Below is a small trained network, with its code and all its weights. Each question gives an input and a class and asks what happens when units are switched off, that is, made to give their printed mean instead of their output.

import numpy as np


def w(rows, s, z=0):
    codes = np.array(rows[::2]) - 128.0
    scale = np.full(codes.shape[1], s)
    scale[-1] = z or s
    return codes * scale


def f(y):
    return np.maximum(y, 0)


def log_softmax(a):
    a = a - a.max(-1, keepdims=True)
    return a - np.log(np.exp(a).sum(-1, keepdims=True))


def net(x, mask):
    res = np.array(x, float).reshape(1, 5) / 4 @ E
    y = f(res @ A[0][:, :-1].T + A[0][:, -1])
    res = res + np.where(mask, y, B[0][:, -1]) @ B[0][:, :-1]
    return log_softmax(res[-1] @ U[:, :-1].T + U[:, -1])


A, B = {}, {}
E = w([
[146,174,3],'x0',
[164,239,169],'x1',
[126,125,126],'x2',
[123,128,131],'x3',
[1,163,124],'x4',
],0.0065)
A[0] = w([
[125,94,203,140],'N0',
[217,88,137,8],'N1',
[199,106,136,2],'N2',
[112,58,94,102],'N3',
[32,150,118,152],'N4',
[121,103,192,159],'N5',
[122,105,221,176],'N6',
[184,102,130,69],'N7',
[141,160,60,171],'N8',
[151,178,151,97],'N9',
[222,92,118,22],'N10',
[149,202,159,166],'N11',
[110,91,216,144],'N12',
[179,102,138,94],'N13',
[140,220,156,237],'N14',
[177,113,129,123],'N15',
[151,255,165,155],'N16',
],0.0087,0.00067)
B[0] = w([
[244,223,11,211],'N0',
[36,185,178,213],'N1',
[79,179,226,191],'N2',
[149,26,183,197],'N3',
[73,215,205,216],'N4',
[176,173,18,199],'N5',
[255,157,5,226],'N6',
[2,212,179,182],'N7',
[235,152,71,203],'N8',
[153,59,188,182],'N9',
[35,169,215,216],'N10',
[127,13,143,208],'N11',
[176,162,69,225],'N12',
[65,195,163,181],'N13',
[196,32,152,226],'N14',
[77,186,142,177],'N15',
[150,19,167,253],'N16',
],0.005,0.0041)
U = w([
[250,196,51,253],'0',
[66,239,251,67],'1',
[183,123,139,159],'2',
[199,1,197,1],'3',
],0.0076,0.00099)

Each question gives the input, the list of numbers given to net, and the class t.
The units are the neurons (one row each of A and B). Each row of codes is followed by its name. A weight is (code - 128) times the scale printed after its matrix; where a second scale follows, it is the last column's (A, B and U).
mask holds one flag per neuron, in row order. A switched-off neuron (its flag False) gives its mean, the last column of its row in B, instead of its output. The means were averaged over made-up inputs and are rounded, as every weight is.
A unit's drop is (log p(t) with every unit on - log p(t) with that unit switched off) / (log p(t) with every unit on - log p(t) with every unit switched off).
The circuit of an input: a set's keep is (log p(t) with only the set's units on - log p(t) with every unit switched off) / (log p(t) with every unit on - log p(t) with every unit switched off). Starting from the 12 units with the biggest drops (on a tie, the unit counted first), units are removed one at a time, each time the one whose removal leaves the highest keep (on an exact tie, the one counted first), for as long as the keep stays at least 0.8.
units of the circuit, in order: the units of the circuit, biggest drop first
most important unit: the unit with the biggest drop
k most important neurons: the k neurons with the biggest drops, biggest first
drop when u is switched off: that unit's drop, to one decimal
input [-8,7,-1,1,-3], class 0: units of the circuit, in order	[N6 N0]
input [3,8,-5,4,-7], class 3: units of the circuit, in order	[N16 N14 N11]
input [-7,7,-4,-5,5], class 0: most important unit	N6
input [-7,3,2,5,-8], class 1: 2 most important neurons	[N1 N10]
input [-8,6,-4,-1,-7], class 0: 3 most important neurons	[N6 N0 N5]
input [-3,6,-3,4,4], class 3: 3 most important neurons	[N16 N14 N11]
input [2,6,2,5,5], class 3: 2 most important neurons	[N16 N14]
input [-8,8,3,1,1], class 0: 2 most important neurons	[N6 N0]
input [2,6,-1,-5,4], class 3: 3 most important neurons	[N16 N14 N11]
input [-3,5,-1,4,-7], class 1: drop when N2 is switched off	0.2
input [6,7,-6,3,-8], class 1: drop when N9 is switched off	0.0
input [-8,-3,0,4,4], class 0: drop when N0 is switched off	0.1
